Below are the code and all the weights of a small trained network. Each question names an input and a class and asks about switching units off, where a switched-off unit gives its printed mean instead of its output.

import numpy as np


def w(rows, s, z=0):
    codes = np.array(rows[::2]) - 128.0
    scale = np.full(codes.shape[1], s)
    scale[-1] = z or s
    return codes * scale


def f(y):
    return np.maximum(y, 0)


def log_softmax(a):
    a = a - a.max(-1, keepdims=True)
    return a - np.log(np.exp(a).sum(-1, keepdims=True))


def net(x, mask):
    res = np.array(x, float).reshape(1, 7) / 4 @ E
    y = f(res @ A[0][:, :-1].T + A[0][:, -1])
    res = res + np.where(mask, y, B[0][:, -1]) @ B[0][:, :-1]
    return log_softmax(res[-1] @ U[:, :-1].T + U[:, -1])


A, B = {}, {}
E = w([
[77,123,171,99,207,179,47,149,199,107,196],'x0',
[97,152,132,130,175,178,64,78,150,1,53],'x1',
[128,202,121,57,81,138,58,99,62,74,163],'x2',
[255,62,108,147,123,91,66,35,131,41,137],'x3',
[82,145,151,20,85,71,125,86,133,129,79],'x4',
[93,33,178,121,130,145,176,101,168,98,114],'x5',
[89,60,12,144,169,72,128,108,81,207,156],'x6',
],0.0097)
A[0] = w([
[156,107,173,126,123,170,96,105,196,76,128,221],'neuron 0',
[89,147,140,122,206,202,74,94,176,75,153,142],'neuron 1',
[167,160,55,145,158,84,104,108,42,164,162,252],'neuron 2',
[109,92,141,172,168,138,121,138,103,216,176,157],'neuron 3',
[101,107,121,105,158,165,66,123,151,58,96,151],'neuron 4',
[135,97,144,36,59,125,103,129,127,90,137,119],'neuron 5',
[114,136,111,120,99,79,133,40,77,139,119,204],'neuron 6',
[112,178,126,43,98,135,82,63,65,92,146,217],'neuron 7',
[96,124,164,215,107,138,193,155,178,169,93,226],'neuron 8',
[121,70,226,101,52,80,164,93,199,81,84,195],'neuron 9',
[95,113,113,125,142,122,187,254,66,170,101,190],'neuron 10',
[147,125,164,119,129,199,146,146,213,103,112,134],'neuron 11',
[199,135,145,155,93,140,134,137,153,130,125,158],'neuron 12',
[119,198,145,57,117,140,60,169,57,182,110,96],'neuron 13',
[182,97,138,140,126,138,150,114,188,168,177,145],'neuron 14',
[102,179,153,102,111,151,159,135,119,154,29,158],'neuron 15',
[89,151,154,147,132,194,169,112,142,146,97,88],'neuron 16',
[119,76,74,136,154,128,118,169,158,195,241,180],'neuron 17',
[101,157,109,185,184,127,99,112,100,53,147,175],'neuron 18',
[115,242,112,81,146,121,132,170,63,129,116,152],'neuron 19',
[186,81,119,177,137,84,102,80,82,90,87,174],'neuron 20',
],0.0096,0.0037)
B[0] = w([
[229,140,201,148,211,186,90,45,108,118,113,229],'neuron 0',
[121,139,105,200,218,225,39,110,215,188,151,240],'neuron 1',
[134,93,87,167,6,101,160,180,188,95,124,239],'neuron 2',
[84,112,145,163,100,140,163,219,164,225,140,223],'neuron 3',
[164,108,116,121,178,171,49,69,203,143,158,216],'neuron 4',
[115,119,192,99,134,87,156,81,172,139,133,191],'neuron 5',
[125,111,113,99,77,93,195,136,166,78,121,205],'neuron 6',
[83,156,142,91,63,89,116,43,227,111,140,240],'neuron 7',
[71,149,100,173,203,104,130,182,1,188,57,243],'neuron 8',
[128,95,211,88,172,118,171,40,88,172,78,230],'neuron 9',
[73,196,91,101,138,98,141,206,88,172,138,249],'neuron 10',
[166,169,141,202,185,138,71,78,87,142,76,210],'neuron 11',
[210,146,131,127,107,56,85,131,69,85,137,181],'neuron 12',
[91,209,169,97,48,81,84,150,152,64,184,211],'neuron 13',
[182,115,189,155,97,157,118,164,26,146,173,188],'neuron 14',
[45,133,78,53,153,115,62,92,88,127,60,198],'neuron 15',
[104,203,77,104,219,159,139,111,139,168,79,181],'neuron 16',
[146,143,179,147,92,187,245,204,133,202,239,247],'neuron 17',
[130,144,72,133,134,178,91,149,174,121,119,202],'neuron 18',
[62,187,116,119,56,110,100,161,156,65,124,215],'neuron 19',
[192,45,81,195,65,163,187,117,131,77,68,228],'neuron 20',
],0.0069,0.013)
U = w([
[55,184,48,110,175,109,103,168,52,163,53,156],'0',
[116,119,141,176,131,154,202,230,113,190,234,170],'1',
[188,75,1,178,89,113,153,131,144,104,96,230],'2',
[145,141,120,185,202,210,21,102,176,140,141,161],'3',
[85,188,136,98,65,88,60,133,164,82,168,78],'4',
[114,61,178,35,160,119,180,43,144,142,106,6],'5',
[210,138,186,194,165,123,87,119,42,119,107,106],'6',
],0.0096,0.0014)

Each question gives the input, the list of numbers given to net, and the class t.
The units are the neurons (one row each of A and B). Each row of codes is followed by its name. A weight is (code - 128) times the scale printed after its matrix; where a second scale follows, it is the last column's (A, B and U).
mask holds one flag per neuron, in row order. A switched-off neuron (its flag False) gives its mean, the last column of its row in B, instead of its output. The means were averaged over made-up inputs and are rounded, as every weight is.
A unit's drop is (log p(t) with every unit on - log p(t) with that unit switched off) / (log p(t) with every unit on - log p(t) with every unit switched off).
The circuit of an input: a set's keep is (log p(t) with only the set's units on - log p(t) with every unit switched off) / (log p(t) with every unit on - log p(t) with every unit switched off). Starting from the 12 units with the biggest drops (on a tie, the unit counted first), units are removed one at a time, each time the one whose removal leaves the highest keep (on an exact tie, the one counted first), for as long as the keep stays at least 0.8.
circuit, biggest first: the units of the circuit, biggest drop first
k most important neurons: the k neurons with the biggest drops, biggest first
drop when u is switched off: that unit's drop, to one decimal
input [3,-1,-3,-2,6,-1,-5], class 5: circuit, biggest first -> [neuron 9]
input [2,-1,-5,4,-7,1,0], class 1: 2 most important neurons -> [neuron 17; neuron 3]
input [-8,-6,1,-2,6,-2,2], class 4: circuit, biggest first -> [neuron 13; neuron 19]
input [8,-4,5,3,0,-5,-2], class 4: 2 most important neurons -> [neuron 13; neuron 7]
input [-1,0,7,6,-2,5,-5], class 5: 4 most important neurons -> [neuron 9; neuron 5; neuron 7; neuron 8]
input [3,4,7,8,-4,1,8], class 2: 2 most important neurons -> [neuron 20; neuron 2]
input [1,0,6,1,8,4,2], class 5: 2 most important neurons -> [neuron 9; neuron 5]
input [-8,-7,2,-3,5,-5,7], class 1: 3 most important neurons -> [neuron 17; neuron 3; neuron 10]
input [-2,-4,3,-5,6,-2,8], class 4: 2 most important neurons -> [neuron 13; neuron 19]
input [-4,-5,5,-5,1,3,-3], class 0: 3 most important neurons -> [neuron 15; neuron 10; neuron 2]
input [7,0,-4,-4,8,0,-5], class 3: drop when neuron 6 is switched off -> 0.0
input [3,-3,-4,6,-7,-7,8], class 1: drop when neuron 17 is switched off -> 0.2
input [-8,6,7,-1,4,5,5], class 5: drop when neuron 9 is switched off -> 0.2
input [3,3,-5,-5,6,3,-2], class 0: circuit, biggest first -> [neuron 8]
input [-6,-6,-1,5,-7,-2,5], class 1: drop when neuron 17 is switched off -> 2.6
